Here is a tiny trained network, its code and every weight. The questions are about switching its units off for an input and a class, where a switched-off unit gives its printed mean instead of its output.

import numpy as np


def w(rows, s, z=0):
    codes = np.array(rows[::2]) - 128.0
    scale = np.full(codes.shape[1], s)
    scale[-1] = z or s
    return codes * scale


def f(y):
    return y / 2 * (1 + np.tanh(0.7978845608 * (y + 0.044715 * y**3)))


def log_softmax(a):
    a = a - a.max(-1, keepdims=True)
    return a - np.log(np.exp(a).sum(-1, keepdims=True))


def net(x, mask):
    res = np.array(x, float).reshape(1, 2) / 4 @ E
    y = f(res @ A[0][:, :-1].T + A[0][:, -1])
    res = res + np.where(mask, y, B[0][:, -1]) @ B[0][:, :-1]
    return log_softmax(res[-1] @ U[:, :-1].T + U[:, -1])


A, B = {}, {}
E = w([
[86,53,42,185,96],'x0',
[91,160,49,254,251],'x1',
],0.0093)
A[0] = w([
[80,134,188,56,70,89],'neuron 0',
[91,36,14,98,126,153],'neuron 1',
[134,165,81,128,215,5],'neuron 2',
[84,153,96,208,174,253],'neuron 3',
[173,158,125,17,7,254],'neuron 4',
[92,77,70,137,84,134],'neuron 5',
[91,143,79,123,197,81],'neuron 6',
[119,147,150,65,171,13],'neuron 7',
[147,144,74,130,181,70],'neuron 8',
[117,154,94,160,159,59],'neuron 9',
[62,116,137,90,114,212],'neuron 10',
[146,168,167,132,166,228],'neuron 11',
[95,83,26,79,120,45],'neuron 12',
[197,208,174,116,157,175],'neuron 13',
[38,76,84,131,99,120],'neuron 14',
[198,112,121,117,43,20],'neuron 15',
[122,255,153,125,100,73],'neuron 16',
[153,160,41,175,150,115],'neuron 17',
[111,96,93,57,36,30],'neuron 18',
[135,110,128,118,19,139],'neuron 19',
[57,109,71,182,248,254],'neuron 20',
[160,161,147,243,147,2],'neuron 21',
[163,52,212,117,94,17],'neuron 22',
[177,139,109,184,171,16],'neuron 23',
],0.0097,0.0047)
B[0] = w([
[109,45,155,165,246,163],'neuron 0',
[158,174,3,71,235,179],'neuron 1',
[39,24,137,96,157,159],'neuron 2',
[189,97,137,199,169,221],'neuron 3',
[217,86,91,189,156,210],'neuron 4',
[161,166,100,41,208,159],'neuron 5',
[104,52,160,160,154,163],'neuron 6',
[48,86,151,69,123,129],'neuron 7',
[41,50,159,175,117,151],'neuron 8',
[78,51,202,133,121,153],'neuron 9',
[211,96,104,193,126,146],'neuron 10',
[215,129,127,101,210,164],'neuron 11',
[71,176,33,18,154,143],'neuron 12',
[181,145,56,53,227,168],'neuron 13',
[157,168,28,10,171,159],'neuron 14',
[47,3,181,145,173,145],'neuron 15',
[79,171,101,83,194,143],'neuron 16',
[107,82,136,225,176,178],'neuron 17',
[114,27,150,150,169,157],'neuron 18',
[147,55,205,188,168,163],'neuron 19',
[228,75,155,171,176,249],'neuron 20',
[40,68,110,91,165,158],'neuron 21',
[62,28,145,83,165,147],'neuron 22',
[52,63,183,85,137,149],'neuron 23',
],0.0071,0.016)
U = w([
[80,13,185,208,111,48],'0',
[122,152,93,50,207,116],'1',
[180,127,132,174,118,239],'2',
[83,188,144,122,54,2],'3',
[42,159,163,139,7,2],'4',
],0.011,0.0047)

Each question gives the input, the list of numbers given to net, and the class t.
The units are the neurons (one row each of A and B). Each row of codes is followed by its name. A weight is (code - 128) times the scale printed after its matrix; where a second scale follows, it is the last column's (A, B and U).
mask holds one flag per neuron, in row order. A switched-off neuron (its flag False) gives its mean, the last column of its row in B, instead of its output. The means were averaged over made-up inputs and are rounded, as every weight is.
A unit's drop is (log p(t) with every unit on - log p(t) with that unit switched off) / (log p(t) with every unit on - log p(t) with every unit switched off).
unit that matters most: the unit with the biggest drop
top k neurons: the k neurons with the biggest drops, biggest first
drop when u is switched off: that unit's drop, to one decimal
input [4,-3], class 1: top 2 neurons : [neuron 20; neuron 3]
input [-3,1], class 2: top 3 neurons : [neuron 1; neuron 14; neuron 5]
input [8,7], class 1: top 3 neurons : [neuron 1; neuron 14; neuron 5]
input [3,1], class 2: unit that matters most : neuron 13
input [7,5], class 1: top 4 neurons : [neuron 1; neuron 14; neuron 5; neuron 12]
input [-4,-5], class 0: top 2 neurons : [neuron 1; neuron 0]
input [4,2], class 1: top 3 neurons : [neuron 1; neuron 4; neuron 14]
input [-6,6], class 0: top 2 neurons : [neuron 1; neuron 14]
input [2,1], class 2: drop when neuron 21 is switched off : 0.1
input [-3,-3], class 2: drop when neuron 1 is switched off : 0.5
input [-1,-1], class 2: drop when neuron 1 is switched off : 0.2
